Each row has a class, written as a number after it.
[ -39   22   -6  -53    9   14   21   -4  -23  -30  -11  -25    4  -65
   26  -41   11   -2  -15   -4  -37   22   43   25   21   76  -22   20
   27  -21  -67    5    6 -108   33  -64   15    4]	11
[ 15 -21  24 -26 -48  85  53  -7  -1  12  13  16  17 -14 -44 -43  -1 -30
 -27 -15 -20   8 -17  13  11   3   3 -21  -6 -18 -37 -11  10 -41 -25 -12
  20  11]	11
[-36   3   8 -20 -49  42   4  10  21  13 -34  24 -10  -7 -25 -59  -4 -22
 -49 -10 -32 -23 -10  -2  21  37  -2 -24  22 -13 -47  -5  -1 -35  -7 -39
 -12  31]	7
[ 23 -44 -22 -18 -45  12  22 -24  26 -14   4  -1  11  30   6 -40   0 -41
 -25   4 -24 -17 -19  23 -20  23  23   2  12 -19  -6   6   1   3 -10 -33
  39 -16]	3
[  4 -22  16 -18 -42  88  47  -3 -14  17  11  14  16 -10 -44 -37   3 -23
 -26 -21 -17  10 -28  12  12   1  -1 -30  -6 -18 -41 -15  11 -33 -18  -7
   7  15]	5
[-35  11  18 -28 -24  29  15  14  31  35 -30   6  -8   5 -39 -33  15  34
 -31 -26 -26   0 -46  11  48  -6 -19 -24  15  -8 -58  -9  12  -6  -6 -25
 -64  40]	7
[-29  19   4 -27 -58  44  -6  21  38  42 -19  23  12  -7 -27 -47  13   4
 -37 -31 -23 -18 -14  -9  43  21 -18 -48   2 -18  -4   3  19  -8  -5 -48
 -45  32]	2
[ -45   30   -9  -46   13   11   22   -2  -24  -30  -15  -30    9  -63
   29  -38   14    7  -17  -15  -27   29   41   27   20   69  -16   21
   35  -22  -52    6    0 -110   23  -63   21   -6]	6
[ 13 -38 -15  -5   8 -20  10  -6  16   8  -2 -14  -9  28  14 -18   3 -38
 -15 -11 -12 -41 -33  11 -32  20  16   8 -16 -12   8  17  38   7   9   5
  61 -11]	3
[-29   5   9 -21 -19  25  21  13  42  26 -41  10  -8   2 -42 -39  24  44
 -40 -18 -31   2 -46  12  46   9 -14 -34  22  -6 -74 -28   2  -2  -7 -38
 -68  44]	10
[ 18 -46 -20 -17 -50  12  18 -25  27  -6   0   0  13  25   8 -43  -3 -36
 -20  -3 -26 -17 -22  34 -19  25  28   1  13 -19   0   6  -7  -1 -14 -33
  36 -12]	1
[  5 -42  16 -14 -20  66  46   2 -25   7  -4   5   7  -1 -48 -37   3 -15
 -32  -5 -16  -8 -40   0  32  -1  -7 -33 -27 -22 -79 -21  10 -26  16 -12
 -23  14]	11
[-37  24   9 -30 -64  56  -1  20  35  45 -22  23  15  -6 -29 -47   3   7
 -30 -43 -27 -22 -15  -5  41  23 -20 -42   5 -13 -17  12  19 -16 -10 -42
 -45  36]	7
[ 39 -45  -9 -42 -28   1  35 -12  47   5  -4  10  13  27   7 -53   2 -56
 -22 -14 -29 -26  -8  17 -25  14  24  16 -12   0  31  17  21 -14 -16 -27
  90 -17]	9
[-26   1  -1 -28 -43  44  10   9  21  11 -33  21 -11  -4 -31 -64   3 -24
 -54  -2 -33 -17 -11   2  16  38   6 -31  16 -17 -54 -20   5 -37  -9 -49
  -2  26]	1
[ -26   29   11  -63    0   22   17  -18  -18  -23   -3  -20   -8  -42
   23  -16   16   -2  -27   15  -34    8   39   27    3   48   -3   48
    8   -6  -43   30   24 -105   51  -48   44  -17]	4
[-34  24   4 -29 -57  51   3  17  33  42 -23  23  13  -3 -29 -51  17   8
 -38 -32 -25 -20 -18 -11  42  25 -14 -46   5 -20 -19   3  17 -13  -7 -51
 -34  33]	6
[ 14 -22  16 -34 -44  93  57 -10  -9  15  12  11   9  -7 -47 -49   0 -25
 -30 -15 -24  20 -21  19  18   8   8 -23  -3 -19 -51 -21  11 -47 -18 -15
  24   9]	1
[ -18   30   10  -66   17   12   13  -15  -20  -27   -5  -25   -9  -48
   28  -21   17  -11  -22   10  -39   21   37   23   -9   58  -11   43
    4   -9  -37   16   21 -114   44  -43   39  -18]	5
[ 21 -46 -19 -13 -37   2  15 -26  27  -4   1 -13   3  18   4 -42   4 -37
 -27  -1 -28  -9 -23  22 -35  18  20   7  16  -9  -7   5   2  -1 -29 -34
  47 -23]	5
[-33   4  10 -17 -32  31  14   9  22   0 -44  17  -5  -6 -18 -56   6 -12
 -54   4 -26 -35  -4   3  21  23  -1 -23  26 -11 -51 -13  -2 -34  -7 -45
 -15  29]	8
[ -2 -40 -16  -6  10 -19  11  -2   9  14  -5 -17   2  21  12 -24   7 -35
 -11 -28  -4 -49 -33  17 -34  25  14   2 -16 -12  18  16  32  12  15  -2
  40 -11]	9
[-44   8   5 -12 -38  32   6  16  15   7 -41  21   3  -9 -18 -51   9 -11
 -49  -8 -21 -28 -14  -1  25  27   1 -37  20 -23 -37  -9  -8 -26 -10 -47
 -31  33]	6
[ -22   24   10  -77   22   14   12  -17  -24  -29   -7  -33   -2  -37
   27  -19   13  -12  -23    5  -34   14   40   18    0   53   -8   47
    3  -11  -40   27   19 -109   52  -34   37  -27]	0
[ -19   30  -13  -64    8   -4    1  -11  -10  -32   -5  -35   -5  -52
   24  -30   13  -11  -24    9  -31   19   60   14  -16   71  -14   37
   27   -7  -30   18   23 -105    7  -63   67  -21]	11
[ 33 -44 -10 -30 -22  -4  29  -9  42 -11 -11  17  25  29  21 -38  -1 -44
  -8 -21 -23 -39 -24  28 -28  13  16   9 -20  -8  36  16   8  -4  -5 -12
  55 -21]	10
[-24   3   8 -34 -35  32   9  12  21   7 -35  18 -17 -10 -22 -54   7 -17
 -56   3 -27 -25  -6  -1  20  26   1 -29  16  -8 -38 -14   8 -34   1 -47
 -12  24]	2
[  1 -40  10  -8 -24  72  54   5 -26   6  -5  13  12   5 -51 -30   5 -16
 -32  -4 -11   4 -44   3  33 -16  -1 -30 -25 -20 -84 -20   9 -27  16 -14
 -22  20]	4
[ 11 -24  21 -28 -46  92  61  -4 -17  13  14  17  13  -9 -51 -44   4 -27
 -35  -7 -25  21 -30  19  23  -5   3 -25  -4 -20 -57 -13  10 -43 -18 -20
   7  14]	4
[ -44   31  -13  -41   21    8   25    4  -27  -28  -20  -29    8  -62
   24  -37   13   11  -12  -17  -25   24   32   28   26   67  -17   12
   31  -21  -58    3    1 -103   36  -64   12    0]	6
[  7 -35   9 -42 -43  79  32 -24  -9  15  22   8   6  -8 -34 -32  10  -4
 -49   3 -28   1 -27   8  20  -6   2   9  -1  -1 -58 -12   1 -47  -1 -11
  50  -2]	5
[-38   6   9 -18 -36  34   2  15  15   7 -38  14  -3  -5 -20 -48   0 -22
 -41  -6 -28 -34 -10   2  17  28  -2 -27  20 -15 -35  -2  -2 -35  -3 -40
 -23  25]	7
[  2 -31  17 -32 -45  84  51  -7 -13  10   9   6  25  -8 -40 -38  -2 -25
 -39 -18 -21  11 -28   8  12  -6   3 -24   0 -16 -45  -8   7 -39 -23 -12
   3   6]	0
[  6 -38 -15   2   7 -21  19  -8  12   7 -12 -22  -7  17   5 -26   6 -28
 -17 -12  -9 -32 -36  12 -38  22  23   1  -5  -9   1   9  25   5   7 -17
  60 -13]	6
[ -24   29    7  -70    8   20   17  -19  -29  -33   -4  -26   -1  -45
   28  -19   14   -2  -25   11  -29   22   38   28    3   59    1   41
   10  -14  -37   18    9 -113   46  -49   45  -18]	6
[ -16   31   11  -63   20   15   15  -20  -25  -34   -6  -30   -4  -39
   29  -25   12  -17  -19   15  -30   14   44   22    3   59   -9   43
    9  -12  -39   19   15 -113   48  -40   51  -26]	8
[ -22   26  -12  -64   29   -5   15   -8  -22  -35  -10  -36   -8  -52
   28  -29   11  -10  -19    2  -34   27   50   14  -21   69  -11   38
   19  -14  -44   15   20 -104   27  -50   49  -14]	0
[ 13 -37 -18   5  10 -23  13  -3  24   1 -14 -13   2  24   8 -13   5 -15
   0 -19  -5 -40 -37  25 -35  15  17  -3  -9  -7   9  10  19  18  13  -3
  32 -14]	10
[ 10 -44 -16  -3  -3 -15  16  -7  15  11  -7 -12  -8  23   7 -34   0 -36
 -15 -21 -13 -44 -34  17 -38  30  24   6 -13 -13  10  12  30   6   5  -2
  67 -19]	1
[  3 -18  16 -31 -49  94  57  -9  -9  16  12  12  12  -7 -48 -44   6 -18
 -34 -21 -17  19 -17  13  18   7  10 -19   2 -17 -50 -19   8 -40 -18 -14
  15  15]	9
[  8 -38  10 -18 -18  67  56   3 -13   7 -13   4  10   2 -55 -39   5  -9
 -33 -10 -15   7 -45   8  33  -4   1 -34 -23 -18 -83 -27   7 -35  16 -17
 -10  18]	1
[ -26   33  -13  -70   28    1   14  -10  -30  -37   -9  -41   -6  -49
   28  -31   12  -17  -21    3  -34   19   49   17  -22   73  -11   33
   24  -12  -41   13   19 -103   28  -53   49  -17]	0
[-23  14   4 -28 -62  56  -3  16  41  49 -19  29  10  -7 -35 -58  10  -2
 -49 -36 -33 -18 -16  -7  36  23 -18 -42   2 -16 -20   7  21 -16 -21 -45
 -25  32]	5
[ 37 -49 -11 -39 -16 -12  27 -13  38  -1  -6   9  14  28  19 -50   1 -51
 -16 -12 -30 -32 -20  23 -28  18  22  21 -23 -11  32  16  10 -12 -10 -16
  82 -21]	1
[ -28   25   -6  -66   24   15   30   -5  -18  -20   -8  -26   -8  -54
   19  -42   13  -10  -22   -7  -36   39   40   26   23   65  -13   28
   25  -13  -66    3   18 -114   41  -58   33   -6]	9
[ 15 -36  15 -53 -36  76  36 -27 -10   8  24   7   9   2 -32 -27   0  -1
 -36   4 -27  -1 -33  20  25 -19  11  17  -7   0 -61  -8 -11 -50  15  -3
  40  -5]	7
[ 19 -42   9 -47 -37  78  37 -29 -10  10  27  13   8   1 -29 -33   6 -12
 -40   7 -30   0 -32  17  15 -11   9  10 -13  -3 -58 -16  -2 -41  13 -10
  42  -1]	5
[ 11 -40 -14  -3  10 -19  11  -6  10   5   2 -14  -1  28  11 -18   5 -35
 -11 -14  -9 -39 -36  14 -31  20  13   8 -18 -18  13  17  36  11  11   6
  56 -13]	3
[ 35 -50  -6 -46 -26   0  30 -12  36  -4  -9   2  21  26   7 -47  -3 -45
 -21 -17 -29 -33 -12  21 -26   9  17  13 -11   1  32  25  13  -9 -21 -23
  72 -25]	0
[ -20   30  -18  -67   16   -2   14  -12  -11  -30   -1  -24   -7  -41
   32  -31   13  -28  -18    3  -30   26   54   16  -22   70   -6   42
   19  -10  -26   10   30 -103   25  -53   70  -10]	9
[ 12 -43 -11  -9   2 -19  12  -5   9   1  -5 -20  -8  12  10 -31   4 -34
 -17 -13 -11 -39 -29  21 -28  21  14  -3  -7 -10  12  12  26  -1  11 -13
  50 -20]	2
[  7 -39 -13  -6  -1 -13  18  -5  14  13  -4 -15  -5  19   8 -27   2 -38
 -13 -26  -7 -43 -27  18 -36  22  21   3  -9  -6  16  16  35   6   5  -2
  54 -14]	9
[-31   3   1 -12 -44  44  13  17  18   5 -37  27   0   0 -27 -52   5 -27
 -55  -1 -28 -27 -11  -2  30  35  -4 -37  18 -25 -43  -8   6 -24  -3 -44
 -17  40]	3
[ -2 -37 -19   6   6 -17  15   0   8  10  -6 -16   5  18  11 -19   2 -34
  -5 -31   1 -51 -33  23 -35  20  17  -4 -10  -9  19  15  29  18  14  -1
  36  -8]	9
[ 17 -41  16 -55 -33  75  31 -29 -12   6  26   9  10  -6 -34 -32   7  -1
 -47  12 -27  -5 -26  19  35  -9   7  15  -9  -6 -66 -11 -15 -48  16 -10
  34  -7]	11
[ -23   29  -14  -65   18    2   10  -12  -22  -32   -4  -38   -6  -44
   26  -25   10  -13  -19    1  -31   22   47   14  -24   68   -6   37
   23  -10  -37   16   25 -101   27  -48   55  -21]	0
[ -7 -33  13 -12  -8  62  52   9 -26   9 -16  -4  18   0 -46 -26  11   5
 -29 -19  -5  -3 -53   3  39 -15  -7 -36 -31 -22 -72 -19   7 -29  22 -15
 -32  13]	6
[ 20 -46 -21 -22 -42   7  20 -32  25  -7   5 -11   3  25  11 -44   0 -40
 -24   5 -31  -5 -25  29 -27  20  31  10  15 -18 -16   1  -2  -9 -17 -35
  43 -24]	1
[ -11   34  -13  -69   20    0   10  -14  -20  -37    3  -34  -13  -46
   30  -25   18  -14  -13   12  -29   27   51   22  -14   67  -11   38
   21  -12  -27    6   21 -104   35  -51   61  -16]	2
[ 38 -40  -9 -28 -26   0  31 -11  38   0  -8  10  12  19  10 -48   0 -51
 -13 -12 -32 -24 -15  19 -33  16  18  11 -16  -4  30  15  10  -4 -19 -26
  75 -11]	5
[  0 -28  15 -14 -23  72  52   7 -21   9  -9   3  14  -1 -52 -29  -2  -2
 -18 -21 -11   1 -43   4  31 -10  -6 -32 -22 -13 -72 -17   7 -32  17  -9
 -22  20]	7
[ 10 -22  22 -31 -35  85  53  -7 -14  14  13   8  14 -13 -43 -44   6 -25
 -33 -15 -27  23 -32  14  13  -1   1 -22  -7 -17 -49 -20   6 -45 -25 -13
  13   7]	5
[ 17 -41  14 -48 -44  74  33 -27  -5   7  25  13  12  -1 -29 -34   6  -9
 -42  13 -29  -6 -21  13  29  -7   9  12  -6  -7 -59 -11  -7 -46   6 -12
  43   0]	11
[-28  20  10 -36 -62  58  -1  15  28  40 -16  22   7  -4 -36 -51   5  -2
 -35 -25 -33 -18 -12  -6  29  29 -16 -41   5 -13 -20   5  24 -25  -6 -50
 -30  31]	7
[ 14 -42 -21   3  10 -22  16  -6  18  12 -10 -16 -11  25  -1 -24   1 -32
  -9 -12 -11 -33 -38  19 -36  28  22   4  -9  -6   3   5  29  14  16  -8
  63  -8]	1
[ 10 -44  -8  -8   6 -24   5  -8   9   5  -6 -18  -9   9  11 -28  -2 -33
 -18 -16 -13 -49 -28  22 -32  27  15  11 -11  -9   8  20  20   2   1   0
  50 -20]	11
[ 48 -43  -8 -36 -24  -1  33 -16  42  -2  -4   9   3  21   2 -50   0 -52
 -20  -3 -32 -20  -8  19 -41  12  20  18  -9   6  29  13  17 -10 -26 -28
 102 -20]	5
[ 21 -53 -21 -25 -56  13  13 -31  26  -6  10   0  16  27  13 -43  -4 -42
 -23  -3 -23 -18 -20  33 -29  25  29   7   9 -20   9  13  -4  -1 -20 -30
  46 -25]	1
[ 39 -39 -13 -37 -31   8  32 -13  41   5   3  10  15  28  11 -47   0 -58
 -14 -22 -22 -29  -6  20 -28  10  22  12 -10  -5  37  19  21  -8 -19 -16
  81 -17]	9
[ -21   27   12  -63    2   16   17  -14  -18  -27   -8  -23   -3  -38
   22  -14   15  -10  -32   19  -32   10   39   20    2   43    1   48
    4   -3  -36   32   20 -109   45  -48   49  -26]	4
[ 32 -44  -8 -39 -22  -2  33 -14  40   3   0  11  18  26  17 -45   2 -56
 -16 -22 -23 -31 -14  24 -27  13  21  22 -17  -6  41  22  16  -6 -10 -14
  78 -17]	9
[-46  28 -12 -45   7  18  24   2 -28 -26 -12 -30  12 -64  27 -40   8   9
  -9 -27 -35  20  36  32  24  68 -25  12  41 -20 -58   9   5 -98  27 -55
  -2   5]	0
[ 10 -41  12 -16 -16  77  52  -4 -24  14   0   4   1   0 -50 -38   5 -22
 -33 -11 -20   9 -49   2  21  -2  -2 -28 -30 -20 -85 -27  13 -31  16  -7
  -9  15]	5
[  3 -41  13 -39 -46  81  40 -22 -16   9  20  13  11  -1 -38 -32  12  -7
 -54  14 -25  -2 -30  10  25 -11  11   9  -5  -8 -71 -10  -2 -48  11 -19
  32  -1]	4
[  3 -44  -7   4   4 -23  10  -5  14   5 -13 -25  -2  10   2 -22   2 -29
 -16 -12  -8 -45 -26  12 -34  25  10   3  -9  -7   4  18  27   5   3 -14
  43 -18]	11
[  1 -32  13 -12 -17  71  45   8 -26  10  -7   2  15   1 -52 -27  -1  -5
 -18 -20 -10  -6 -48   7  35 -13 -11 -32 -28 -20 -72 -16   4 -30  23  -4
 -29  18]	7
[ 13 -40   8 -47 -44  79  35 -28  -3   5  19  13  11   5 -32 -29  10   3
 -43  10 -30   2 -34  19  29   2  10   5   0  -3 -63 -16  -9 -41  16 -15
  41  -4]	10
[  6 -30  15 -29 -42  87  54  -6  -8  17  12   7  17  -9 -44 -45   4 -33
 -38 -21 -15  10 -18   9  10   6   8 -26   1 -15 -43 -16  12 -45 -21 -15
  16   8]	9
[  9 -34  14 -11 -16  60  48   6 -15   8  -9   6   8  -2 -53 -33   3 -12
 -28  -5 -15   1 -38  -1  35  -4  -8 -37 -25 -17 -81 -21  14 -26  19 -18
 -23  24]	11
[ -36   30  -12  -52   15   18   25   -6  -23  -23  -10  -31   -3  -57
   21  -47   13    7  -16   -6  -35   25   39   24   30   73  -25   20
   41  -14  -71    1    9 -106   35  -62   36   -2]	8
[  6 -37 -14  10  -2 -21  15  -8  17   3  -9 -18   3  20   9 -15   2 -25
 -10 -20   1 -42 -35  19 -41  11  22   3  -6  -5  21  17  26  11   2  -7
  55 -15]	6
[ -20   27    7  -67   10   18   15  -15  -13  -32  -14  -25   -2  -47
   27  -23   15   -1  -26    6  -39   18   37   26    8   69   -8   38
   11   -9  -42   19    7 -114   46  -50   38  -26]	10
